Here is a tiny trained network, its code and every weight. The questions are about switching its units off for an input and a target symbol, where a switched-off unit gives its printed mean instead of its output.

import numpy as np


def w(rows, s, z=0):
    codes = np.array(rows[::2]) - 128.0
    scale = np.full(codes.shape[1], s)
    scale[-1] = z or s
    return codes * scale


def f(y):
    return np.maximum(y, 0)


def softmax(a):
    e = np.exp(a - a.max(-1, keepdims=True))
    return e / e.sum(-1, keepdims=True)


def log_softmax(a):
    a = a - a.max(-1, keepdims=True)
    return a - np.log(np.exp(a).sum(-1, keepdims=True))


def net(x, mask):
    ids = ['βζξπτφψω'.index(c) for c in x.split()]
    T = len(ids)
    res = E[ids] + P[:T]
    r = res
    for j in range(3):
        rows = slice(3 * j, 3 * j + 3)
        q, k, v = (r @ M[0][rows].T for M in (Q, K, V))
        z = softmax(np.where(np.tri(T) > 0, q @ k.T / 3**0.5, -1e9)) @ v
        o = O[0][rows]
        res = res + np.where(mask[j], z, o[:, -1]) @ o[:, :-1]
    y = f(res @ A[0][:, :-1].T + A[0][:, -1])
    res = res + np.where(mask[3:27], y, B[0][:, -1]) @ B[0][:, :-1]
    return log_softmax(res[-1] @ U[:, :-1].T + U[:, -1])


Q, K, V, O, A, B = {}, {}, {}, {}, {}, {}
E = w([
[102,84,141],'β',
[98,70,3],'ζ',
[139,119,117],'ξ',
[101,142,147],'π',
[143,121,143],'τ',
[161,83,163],'φ',
[175,54,135],'ψ',
[54,147,102],'ω',
],0.016)
P = w([
[25,69,114],'0',
[150,159,118],'1',
[60,84,159],'2',
[148,162,118],'3',
[119,125,212],'4',
[151,159,117],'5',
[115,109,201],'6',
[151,157,117],'7',
[117,12,79],'8',
[148,158,116],'9',
[123,1,66],'10',
[147,160,116],'11',
[94,119,226],'12',
[147,161,115],'13',
],0.012)
Q[0] = w([
[215,83,1],'H1',
[131,148,187],'H1',
[169,107,77],'H1',
[49,143,172],'H2',
[110,91,85],'H2',
[20,134,156],'H2',
[229,64,40],'H3',
[242,177,232],'H3',
[21,154,118],'H3',
],0.015)
K[0] = w([
[111,205,5],'H1',
[130,129,188],'H1',
[123,165,79],'H1',
[136,80,193],'H2',
[113,178,131],'H2',
[133,110,196],'H2',
[191,143,56],'H3',
[176,67,165],'H3',
[75,153,127],'H3',
],0.024)
V[0] = w([
[109,150,111],'H1',
[134,105,171],'H1',
[154,40,255],'H1',
[101,203,63],'H2',
[108,174,91],'H2',
[134,129,160],'H2',
[122,87,114],'H3',
[147,120,166],'H3',
[151,123,168],'H3',
],0.0068)
O[0] = w([
[139,88,109,135],'H1',
[82,169,155,89],'H1',
[2,237,208,56],'H1',
[35,241,219,101],'H2',
[74,194,199,114],'H2',
[114,97,82,67],'H2',
[82,191,183,249],'H3',
[197,128,118,51],'H3',
[218,120,106,35],'H3',
],0.004,0.0018)
A[0] = w([
[127,102,90,162],'N1',
[87,151,253,112],'N2',
[100,67,156,66],'N3',
[76,114,118,49],'N4',
[42,144,128,158],'N5',
[208,113,173,134],'N6',
[230,203,211,35],'N7',
[172,135,170,180],'N8',
[166,118,170,173],'N9',
[97,84,173,177],'N10',
[145,164,189,144],'N11',
[219,130,93,199],'N12',
[171,235,93,213],'N13',
[58,88,200,152],'N14',
[167,164,160,86],'N15',
[117,127,233,173],'N16',
[66,115,185,254],'N17',
[110,86,213,127],'N18',
[150,140,190,123],'N19',
[151,58,240,203],'N20',
[203,162,91,196],'N21',
[168,137,151,138],'N22',
[112,205,75,168],'N23',
[47,96,136,97],'N24',
],0.012,0.0052)
B[0] = w([
[164,111,83,209],'N1',
[227,88,167,203],'N2',
[126,98,214,176],'N3',
[162,156,190,155],'N4',
[80,137,68,207],'N5',
[156,90,141,177],'N6',
[35,141,94,152],'N7',
[167,162,115,172],'N8',
[165,145,131,176],'N9',
[195,135,88,213],'N10',
[97,114,159,160],'N11',
[111,173,150,208],'N12',
[100,52,252,163],'N13',
[198,96,121,224],'N14',
[88,143,120,135],'N15',
[96,136,118,205],'N16',
[90,96,86,251],'N17',
[115,149,148,194],'N18',
[106,112,130,157],'N19',
[52,171,72,253],'N20',
[187,180,155,176],'N21',
[155,156,110,149],'N22',
[137,57,166,169],'N23',
[112,211,148,202],'N24',
],0.022,0.0072)
U = w([
[119,120,38,169],'β',
[255,45,87,191],'ζ',
[209,121,183,149],'ξ',
[172,50,163,68],'π',
[125,150,182,253],'τ',
[91,194,130,112],'φ',
[203,183,121,3],'ψ',
[70,101,133,105],'ω',
],0.0096,0.004)

Each question gives the input, a string of symbols that net reads in full, and the target symbol t.
The units are the heads (3 rows each of Q, K, V and O) and the neurons (one row each of A and B). Each row of codes is followed by its name. A weight is (code - 128) times the scale printed after its matrix; where a second scale follows, it is the last column's (O, A, B and U).
mask holds one flag per unit, heads first, then neurons. A switched-off unit (its flag False) gives its mean, the last column of its rows in O or B, instead of its output. The means were averaged over made-up inputs and are rounded, as every weight is.
A unit's drop is (log p(t) with every unit on - log p(t) with that unit switched off) / (log p(t) with every unit on - log p(t) with every unit switched off).
The circuit of an input: a set's keep is (log p(t) with only the set's units on - log p(t) with every unit switched off) / (log p(t) with every unit on - log p(t) with every unit switched off). Starting from the 12 units with the biggest drops (on a tie, the unit counted first), units are removed one at a time, each time the one whose removal leaves the highest keep (on an exact tie, the one counted first), for as long as the keep stays at least 0.8.
units of the circuit, in order: the units of the circuit, biggest drop first
unit that matters most: the unit with the biggest drop
k most important neurons: the k neurons with the biggest drops, biggest first
which heads matter: for each layer, one digit per head in row order, 1 if its drop is at least 0.15 and else 0, layers parted by /
drop when u is switched off: that unit's drop, to one decimal
input ω φ φ ω ω, target ζ: unit that matters most -> N2
input β ψ ω π φ π ψ ω τ ω, target ω: which heads matter -> 110
input ψ ζ β ψ φ π ω π φ τ ω ψ π, target ζ: which heads matter -> 100
input τ π ω ψ ω ζ τ ζ β ζ π φ ζ ξ, target ξ: units of the circuit, in order -> N20, N13, N17
input τ ω β ω β, target ζ: which heads matter -> 000
input ξ φ β ψ, target ψ: which heads matter -> 000
input ζ β ζ φ ψ φ τ ψ, target ψ: which heads matter -> 100
input ξ ξ ω τ ξ ζ β ζ β τ ξ ζ ζ, target ζ: which heads matter -> 100
input π β ψ ζ ζ β ζ τ ζ ξ τ τ ψ π, target π: which heads matter -> 100
input ξ ζ τ, target β: 3 most important neurons -> N20, N17, N5
input φ ψ ω ω ξ π β ω ξ ω ξ φ τ, target β: 4 most important neurons -> N20, N16, N17, N7
input ω τ ζ π, target π: 2 most important neurons -> N13, N20
input ζ ζ ω ω ζ φ, target φ: which heads matter -> 010
input ψ ζ τ β β, target ζ: units of the circuit, in order -> N14
input τ ω φ ψ φ ζ β ω β π ω, target ζ: 2 most important neurons -> N20, N1
input ζ ω ζ ζ, target ζ: 4 most important neurons -> N20, N1, N24, N23
input ψ π φ, target β: 4 most important neurons -> N20, N17, N16, N13
input ψ β φ ω ζ β π ζ ζ ζ τ β ξ, target β: drop when N5 is switched off -> 0.3
input ζ ω β ω τ φ ω φ φ ζ ζ β τ, target ζ: drop when H1 is switched off -> 0.5
input τ ζ ζ ψ β ψ π π β ξ ψ ψ π, target ζ: drop when H1 is switched off -> 0.1
input ψ ω ξ ζ φ ξ ζ τ ψ ψ φ β ξ, target ζ: drop when N14 is switched off -> 1.5
